Below are the code and all the weights of a small trained network. Each question names an input and a class and asks about switching units off, where a switched-off unit gives its printed mean instead of its output.

import numpy as np


def w(rows, s, z=0):
    codes = np.array(rows[::2]) - 128.0
    scale = np.full(codes.shape[1], s)
    scale[-1] = z or s
    return codes * scale


def f(y):
    return y / 2 * (1 + np.tanh(0.7978845608 * (y + 0.044715 * y**3)))


def log_softmax(a):
    a = a - a.max(-1, keepdims=True)
    return a - np.log(np.exp(a).sum(-1, keepdims=True))


def net(x, mask):
    res = np.array(x, float).reshape(1, 5) / 4 @ E
    y = f(res @ A[0][:, :-1].T + A[0][:, -1])
    res = res + np.where(mask, y, B[0][:, -1]) @ B[0][:, :-1]
    return log_softmax(res[-1] @ U[:, :-1].T + U[:, -1])


A, B = {}, {}
E = w([
[108,103,134,219,142,201,80,165,151,180,71,166],'x0',
[105,1,111,93,169,58,71,118,106,174,184,161],'x1',
[60,82,132,92,172,111,189,200,103,83,79,106],'x2',
[98,129,135,180,174,120,181,85,62,124,147,162],'x3',
[219,170,75,105,177,50,133,189,114,118,83,173],'x4',
],0.016)
A[0] = w([
[135,83,122,50,105,114,67,170,197,177,129,96,140],'N0',
[93,126,119,156,212,107,145,55,56,151,150,187,105],'N1',
[212,164,54,152,154,80,110,189,100,101,116,184,37],'N2',
[113,108,160,187,175,163,71,159,127,179,47,165,101],'N3',
[186,160,124,150,97,100,100,79,130,187,158,178,49],'N4',
[147,234,158,176,39,167,157,154,113,43,67,91,2],'N5',
[57,109,90,94,140,177,173,180,138,91,125,116,194],'N6',
[140,165,149,2,129,71,174,54,91,123,170,68,131],'N7',
[136,174,143,126,88,155,96,49,158,146,155,140,139],'N8',
],0.009,0.0039)
B[0] = w([
[76,234,64,148,119,150,159,148,124,245,174,215,223],'N0',
[134,206,57,67,133,200,205,145,236,192,190,165,202],'N1',
[59,84,44,250,49,165,99,187,138,90,207,27,235],'N2',
[203,137,238,197,208,86,43,232,105,203,125,98,233],'N3',
[59,96,120,53,239,113,55,53,138,79,4,148,199],'N4',
[90,95,105,147,198,76,155,77,100,199,239,253,254],'N5',
[66,139,80,105,178,151,82,156,148,49,76,93,198],'N6',
[217,139,193,172,199,48,98,117,230,61,205,108,245],'N7',
[25,113,86,113,243,117,81,129,199,79,83,78,211],'N8',
],0.0076,0.017)
U = w([
[122,47,120,110,136,94,128,121,104,149,167,192,133],'0',
[128,253,115,122,126,165,150,139,162,141,129,139,99],'1',
[179,131,205,159,148,107,99,135,138,112,128,103,63],'2',
[99,103,100,114,170,101,123,133,127,82,59,115,144],'3',
[85,80,134,184,86,166,111,103,138,109,173,58,196],'4',
[143,132,142,139,119,130,126,133,154,111,114,149,255],'5',
[157,110,163,99,67,115,157,101,83,137,105,106,53],'6',
[140,132,144,92,80,142,140,99,86,107,84,120,44],'7',
],0.018,0.0073)

Each question gives the input, the list of numbers given to net, and the class t.
The units are the neurons (one row each of A and B). Each row of codes is followed by its name. A weight is (code - 128) times the scale printed after its matrix; where a second scale follows, it is the last column's (A, B and U).
mask holds one flag per neuron, in row order. A switched-off neuron (its flag False) gives its mean, the last column of its row in B, instead of its output. The means were averaged over made-up inputs and are rounded, as every weight is.
A unit's drop is (log p(t) with every unit on - log p(t) with that unit switched off) / (log p(t) with every unit on - log p(t) with every unit switched off).
The circuit of an input: a set's keep is (log p(t) with only the set's units on - log p(t) with every unit switched off) / (log p(t) with every unit on - log p(t) with every unit switched off). Starting from all 9 units, units are removed one at a time, each time the one whose removal leaves the highest keep (on an exact tie, the one counted first), for as long as the keep stays at least 0.8.
units of the circuit, in order: the units of the circuit, biggest drop first
most important unit: the unit with the biggest drop
top k neurons: the k neurons with the biggest drops, biggest first
drop of u: that unit's drop, to one decimal
input [3,4,-6,7,-3], class 1: units of the circuit, in order : [N1]
input [3,-6,-6,4,4], class 0: top 2 neurons : [N5 N6]
input [-8,-4,-8,6,-7], class 2: top 4 neurons : [N7 N2 N0 N6]
input [-1,4,1,6,1], class 1: top 2 neurons : [N1 N5]
input [-6,7,-8,-5,6], class 3: top 2 neurons : [N4 N5]
input [-1,1,6,5,-6], class 3: top 4 neurons : [N2 N6 N0 N5]
input [-6,0,2,8,-3], class 1: top 2 neurons : [N1 N3]
input [-2,-6,7,0,4], class 3: top 3 neurons : [N6 N0 N1]
input [-7,-1,-4,1,-4], class 2: top 2 neurons : [N7 N2]
input [1,-3,5,-5,-4], class 1: top 2 neurons : [N2 N4]
input [-7,4,-3,-2,-7], class 2: top 3 neurons : [N7 N2 N5]
input [2,2,-6,6,4], class 1: top 3 neurons : [N1 N5 N6]
input [8,-3,6,1,-4], class 2: drop of N3 : 1.0
input [-8,1,3,-1,2], class 2: most important unit : N7
input [3,6,-7,-5,1], class 3: drop of N2 : 0.0
input [-3,1,7,8,5], class 1: drop of N4 : 0.1
